Here is a tiny trained network, its code and every weight. The questions are about switching its units off for an input and a target symbol, where a switched-off unit gives its printed mean instead of its output.

import numpy as np


def w(rows, s, z=0):
    codes = np.array(rows[::2]) - 128.0
    scale = np.full(codes.shape[1], s)
    scale[-1] = z or s
    return codes * scale


def f(y):
    return y / 2 * (1 + np.tanh(0.7978845608 * (y + 0.044715 * y**3)))


def softmax(a):
    e = np.exp(a - a.max(-1, keepdims=True))
    return e / e.sum(-1, keepdims=True)


def log_softmax(a):
    a = a - a.max(-1, keepdims=True)
    return a - np.log(np.exp(a).sum(-1, keepdims=True))


def net(x, mask):
    ids = ['ΘΛΠΣΦΨΩβγδεζημξτ'.index(c) for c in x.split()]
    T = len(ids)
    res = E[ids] + P[:T]
    r = res
    for j in range(2):
        rows = slice(3 * j, 3 * j + 3)
        q, k, v = (r @ M[0][rows].T for M in (Q, K, V))
        z = softmax(np.where(np.tri(T) > 0, q @ k.T / 3**0.5, -1e9)) @ v
        o = O[0][rows]
        res = res + np.where(mask[j], z, o[:, -1]) @ o[:, :-1]
    y = f(res @ A[0][:, :-1].T + A[0][:, -1])
    res = res + np.where(mask[2:18], y, B[0][:, -1]) @ B[0][:, :-1]
    return log_softmax(res[-1] @ U[:, :-1].T + U[:, -1])


Q, K, V, O, A, B = {}, {}, {}, {}, {}, {}
E = w([
[49,125,170,115,161],'Θ',
[57,127,182,161,143],'Λ',
[91,165,210,39,98],'Π',
[230,245,136,87,85],'Σ',
[75,182,199,171,83],'Φ',
[147,43,132,64,56],'Ψ',
[204,173,64,199,165],'Ω',
[119,78,125,118,173],'β',
[82,174,125,142,238],'γ',
[206,114,154,66,158],'δ',
[108,73,121,113,199],'ε',
[121,81,124,109,162],'ζ',
[186,99,149,61,195],'η',
[117,79,108,72,225],'μ',
[179,122,113,104,3],'ξ',
[138,60,160,203,110],'τ',
],0.018)
P = w([
[200,109,250,135,164],'0',
[162,111,214,133,153],'1',
[147,116,188,135,152],'2',
[133,120,171,130,151],'3',
[120,124,154,128,150],'4',
[110,129,139,125,150],'5',
[100,132,127,121,149],'6',
[91,136,115,116,149],'7',
[83,138,105,114,148],'8',
[73,140,94,108,146],'9',
[72,143,91,106,147],'10',
],0.016)
Q[0] = w([
[122,188,170,116,116],'h1',
[181,96,148,59,135],'h1',
[165,138,111,167,5],'h1',
[207,92,71,178,115],'h2',
[61,97,171,126,83],'h2',
[120,93,121,166,171],'h2',
],0.015)
K[0] = w([
[91,253,165,107,101],'h1',
[164,100,126,15,114],'h1',
[184,138,104,169,39],'h1',
[184,119,186,133,125],'h2',
[56,98,94,182,52],'h2',
[120,95,160,144,175],'h2',
],0.013)
V[0] = w([
[165,61,149,215,147],'h1',
[187,95,223,81,203],'h1',
[160,63,247,206,63],'h1',
[100,93,185,232,35],'h2',
[154,253,156,5,124],'h2',
[179,79,145,133,19],'h2',
],0.0052)
O[0] = w([
[75,171,106,100,135,115],'h1',
[126,79,44,195,99,255],'h1',
[88,158,2,114,165,216],'h1',
[48,84,204,205,45,164],'h2',
[208,145,207,157,135,176],'h2',
[177,109,107,84,52,145],'h2',
],0.0068,0.0065)
A[0] = w([
[138,158,70,152,178,50],'n1',
[49,164,134,132,114,135],'n2',
[92,213,86,179,163,55],'n3',
[95,100,88,189,150,104],'n4',
[90,159,154,131,91,139],'n5',
[148,102,181,168,149,188],'n6',
[64,82,117,156,111,253],'n7',
[125,187,2,70,95,64],'n8',
[122,58,151,77,136,95],'n9',
[96,208,155,103,114,120],'n10',
[208,143,91,63,119,50],'n11',
[149,150,190,137,95,93],'n12',
[150,131,202,145,103,96],'n13',
[118,97,152,198,112,226],'n14',
[101,143,86,111,41,107],'n15',
[98,111,175,105,131,57],'n16',
],0.013,0.0052)
B[0] = w([
[92,212,50,119,55,144],'n1',
[120,150,47,121,150,192],'n2',
[167,88,203,23,44,153],'n3',
[166,179,206,97,135,187],'n4',
[124,93,77,160,139,178],'n5',
[155,102,182,152,102,178],'n6',
[155,120,131,118,188,255],'n7',
[169,45,191,254,149,147],'n8',
[139,87,108,164,78,172],'n9',
[179,58,173,177,79,176],'n10',
[77,141,123,130,188,160],'n11',
[25,145,121,166,115,172],'n12',
[11,137,109,171,90,173],'n13',
[161,100,78,116,129,207],'n14',
[50,228,146,65,91,181],'n15',
[144,109,126,173,126,149],'n16',
],0.0085,0.0095)
U = w([
[215,45,113,168,240,254],'Θ',
[52,185,15,57,227,168],'Λ',
[147,51,229,162,80,118],'Π',
[113,208,137,178,174,101],'Σ',
[115,103,1,242,123,80],'Φ',
[162,30,93,30,65,91],'Ψ',
[221,151,97,160,82,172],'Ω',
[142,120,121,124,136,58],'β',
[160,143,210,66,146,107],'γ',
[141,116,125,122,133,55],'δ',
[138,123,121,116,131,83],'ε',
[145,119,118,127,132,55],'ζ',
[140,120,123,125,133,68],'η',
[143,116,128,126,130,99],'μ',
[76,198,79,68,87,95],'ξ',
[111,113,108,108,120,159],'τ',
],0.0099,0.0054)

Each question gives the input, a string of symbols that net reads in full, and the target symbol t.
The units are the heads (3 rows each of Q, K, V and O) and the neurons (one row each of A and B). Each row of codes is followed by its name. A weight is (code - 128) times the scale printed after its matrix; where a second scale follows, it is the last column's (O, A, B and U).
mask holds one flag per unit, heads first, then neurons. A switched-off unit (its flag False) gives its mean, the last column of its rows in O or B, instead of its output. The means were averaged over made-up inputs and are rounded, as every weight is.
A unit's drop is (log p(t) with every unit on - log p(t) with that unit switched off) / (log p(t) with every unit on - log p(t) with every unit switched off).
The circuit of an input: a set's keep is (log p(t) with only the set's units on - log p(t) with every unit switched off) / (log p(t) with every unit on - log p(t) with every unit switched off). Starting from the 12 units with the biggest drops (on a tie, the unit counted first), units are removed one at a time, each time the one whose removal leaves the highest keep (on an exact tie, the one counted first), for as long as the keep stays at least 0.8.
units of the circuit, in order: the units of the circuit, biggest drop first
unit that matters most: the unit with the biggest drop
top k neurons: the k neurons with the biggest drops, biggest first
which heads matter: for each layer, one digit per head in row order, 1 if its drop is at least 0.15 and else 0, layers parted by /
drop of u: that unit's drop, to one decimal
input Φ Π Π Π Π Ψ Π Π τ, target Θ: units of the circuit, in order : [n7, n13]
input μ μ Φ ξ Ψ Π Φ Π Ω ε, target Θ: unit that matters most : n8
input η Π γ, target γ: units of the circuit, in order : [n3, h2]
input Ψ Φ Π τ Π Π Φ τ β, target Θ: units of the circuit, in order : [n15, n13]
input ξ Θ Ψ γ Θ Ψ ξ τ Π Φ, target Φ: top 4 neurons : [n2, n5, n10, n4]
input Π τ Π ξ Π Ψ τ τ Ω δ, target Θ: units of the circuit, in order : [n15, n8]
input μ Π Ψ Π Π ξ Θ ζ, target Θ: units of the circuit, in order : [n15, n13]
input μ Π μ, target Λ: units of the circuit, in order : [h2, n1]
input Ψ Φ ζ Ψ Ψ Φ Π Ω Σ Φ ε, target Θ: units of the circuit, in order : [h1, n15]
input ε τ ξ, target ξ: units of the circuit, in order : [n15, h2]
input Π Π Φ Ω Π Σ Π η ε Π β, target Θ: units of the circuit, in order : [n15, h1]
input Σ ξ ζ τ Π Π β Π Π, target Π: units of the circuit, in order : [h1, n10]
input τ Π τ τ Φ μ Π ε Π ζ, target Θ: which heads matter : 00
input τ Π Θ Θ τ Φ ξ, target ξ: units of the circuit, in order : [n15]
input δ ξ τ τ Λ Ω, target Ω: drop of n1 : 1.2
input Π ξ β Π Π Π τ Π Φ, target Φ: drop of n5 : 0.9
input τ Π τ, target Λ: drop of h1 : 1.3
input μ Ω Φ Π ε Π τ Ω τ τ γ, target γ: drop of n3 : 0.3
